Here is a tiny trained network, its code and every weight. The questions are about switching its units off for an input and a target symbol, where a switched-off unit gives its printed mean instead of its output.

import numpy as np


def w(rows, s, z=0):
    codes = np.array(rows[::2]) - 128.0
    scale = np.full(codes.shape[1], s)
    scale[-1] = z or s
    return codes * scale


def f(y):
    return np.maximum(y, 0)


def softmax(a):
    e = np.exp(a - a.max(-1, keepdims=True))
    return e / e.sum(-1, keepdims=True)


def log_softmax(a):
    a = a - a.max(-1, keepdims=True)
    return a - np.log(np.exp(a).sum(-1, keepdims=True))


def net(x, mask):
    ids = ['Ξβεζηλμπσ'.index(c) for c in x.split()]
    T = len(ids)
    res = E[ids] + P[:T]
    r = res
    for j in range(3):
        rows = slice(4 * j, 4 * j + 4)
        q, k, v = (r @ M[0][rows].T for M in (Q, K, V))
        z = softmax(np.where(np.tri(T) > 0, q @ k.T / 4**0.5, -1e9)) @ v
        o = O[0][rows]
        res = res + np.where(mask[j], z, o[:, -1]) @ o[:, :-1]
    y = f(res @ A[0][:, :-1].T + A[0][:, -1])
    res = res + np.where(mask[3:7], y, B[0][:, -1]) @ B[0][:, :-1]
    return log_softmax(res[-1] @ U[:, :-1].T + U[:, -1])


Q, K, V, O, A, B = {}, {}, {}, {}, {}, {}
E = w([
[97,28,102,125],'Ξ',
[94,31,108,131],'β',
[80,128,163,133],'ε',
[94,119,163,170],'ζ',
[118,15,24,124],'η',
[46,111,183,130],'λ',
[174,176,147,86],'μ',
[30,188,76,86],'π',
[95,7,194,60],'σ',
],0.019)
P = w([
[59,140,186,255],'0',
[65,140,197,184],'1',
[83,137,181,153],'2',
[97,133,171,141],'3',
[105,133,161,135],'4',
[112,134,154,131],'5',
[115,133,149,128],'6',
[120,133,146,127],'7',
[124,132,142,125],'8',
[128,132,139,123],'9',
[130,130,137,122],'10',
[131,132,133,119],'11',
[133,131,131,121],'12',
[135,130,130,118],'13',
],0.013)
Q[0] = w([
[127,38,127,169],'H0',
[136,114,39,124],'H0',
[151,112,33,148],'H0',
[50,27,48,179],'H0',
[153,146,106,73],'H1',
[50,101,49,105],'H1',
[49,226,54,155],'H1',
[112,49,114,11],'H1',
[164,98,161,114],'H2',
[130,165,119,130],'H2',
[155,166,102,90],'H2',
[160,93,159,103],'H2',
],0.011)
K[0] = w([
[121,37,105,134],'H0',
[112,91,82,115],'H0',
[98,141,73,103],'H0',
[59,3,118,86],'H0',
[171,163,109,118],'H1',
[92,154,99,131],'H1',
[63,69,144,116],'H1',
[180,135,3,16],'H1',
[144,141,63,137],'H2',
[122,163,134,74],'H2',
[202,182,156,151],'H2',
[90,149,129,91],'H2',
],0.015)
V[0] = w([
[68,168,176,187],'H0',
[255,160,220,150],'H0',
[52,184,62,130],'H0',
[201,97,61,150],'H0',
[76,137,91,114],'H1',
[52,118,107,71],'H1',
[216,198,89,65],'H1',
[178,191,188,201],'H1',
[27,97,121,140],'H2',
[70,141,160,151],'H2',
[132,86,196,49],'H2',
[192,107,148,98],'H2',
],0.0096)
O[0] = w([
[195,165,146,86,225],'H0',
[2,111,192,189,108],'H0',
[235,134,25,126,136],'H0',
[67,173,154,178,2],'H0',
[164,138,215,97,168],'H1',
[170,135,248,240,197],'H1',
[246,223,12,85,16],'H1',
[172,118,50,123,141],'H1',
[98,149,127,170,234],'H2',
[75,128,220,123,232],'H2',
[221,132,122,125,161],'H2',
[233,154,122,134,63],'H2',
],0.0059,0.0063)
A[0] = w([
[97,118,209,54,114],'N0',
[38,182,166,175,93],'N1',
[2,68,163,170,129],'N2',
[38,149,172,140,255],'N3',
],0.0091,0.0029)
B[0] = w([
[111,189,165,135,215],'N0',
[150,208,35,236,197],'N1',
[207,180,88,57,249],'N2',
[80,3,151,155,227],'N3',
],0.012,0.016)
U = w([
[92,180,104,201,181],'Ξ',
[54,49,251,159,237],'β',
[117,147,243,52,143],'ε',
[202,242,112,49,106],'ζ',
[124,78,93,92,254],'η',
[150,146,130,126,49],'λ',
[138,154,134,114,27],'μ',
[136,139,133,114,61],'π',
[169,140,113,140,86],'σ',
],0.012,0.0052)

Each question gives the input, a string of symbols that net reads in full, and the target symbol t.
The units are the heads (4 rows each of Q, K, V and O) and the neurons (one row each of A and B). Each row of codes is followed by its name. A weight is (code - 128) times the scale printed after its matrix; where a second scale follows, it is the last column's (O, A, B and U).
mask holds one flag per unit, heads first, then neurons. A switched-off unit (its flag False) gives its mean, the last column of its rows in O or B, instead of its output. The means were averaged over made-up inputs and are rounded, as every weight is.
A unit's drop is (log p(t) with every unit on - log p(t) with that unit switched off) / (log p(t) with every unit on - log p(t) with every unit switched off).
The circuit of an input: a set's keep is (log p(t) with only the set's units on - log p(t) with every unit switched off) / (log p(t) with every unit on - log p(t) with every unit switched off). Starting from all 7 units, units are removed one at a time, each time the one whose removal leaves the highest keep (on an exact tie, the one counted first), for as long as the keep stays at least 0.8.
circuit, biggest first: the units of the circuit, biggest drop first
most important unit: the unit with the biggest drop
k most important neurons: the k neurons with the biggest drops, biggest first
which heads matter: for each layer, one digit per head in row order, 1 if its drop is at least 0.15 and else 0, layers parted by /
drop when u is switched off: that unit's drop, to one decimal
input μ Ξ Ξ, target η: most important unit -> N2
input π Ξ λ, target Ξ: circuit, biggest first -> N1, N2, N3
input β μ μ μ ζ ζ π μ σ, target ε: circuit, biggest first -> N1, N2
input μ ζ ζ ζ μ Ξ σ, target ε: circuit, biggest first -> N2, N0
input π β σ μ λ σ π, target β: circuit, biggest first -> H1, N2, H0, H2
input μ μ ε ζ, target Ξ: 3 most important neurons -> N1, N2, N3
input ζ π π π π μ ε, target Ξ: which heads matter -> 011
input μ μ Ξ, target η: which heads matter -> 010
input π β μ, target Ξ: which heads matter -> 100
input π σ σ Ξ μ π μ μ λ, target Ξ: which heads matter -> 010
input σ ζ β μ μ π π μ μ σ π Ξ, target ε: circuit, biggest first -> N1, N3
input β λ μ, target Ξ: 3 most important neurons -> N1, N2, N3
input β ζ μ β, target η: 3 most important neurons -> N0, N1, N2
input ε λ β π μ μ β μ, target ε: most important neuron -> N2
input Ξ μ ζ, target Ξ: 2 most important neurons -> N1, N3
input μ σ π Ξ μ ε μ π ζ λ μ π, target ε: drop when N2 is switched off -> 1.1
input μ Ξ π ζ μ, target β: drop when H2 is switched off -> 0.0
input π π π μ π, target ζ: drop when N1 is switched off -> -0.2
input π μ λ π μ, target β: drop when N3 is switched off -> -0.1
input μ μ ε β, target η: most important unit -> H1
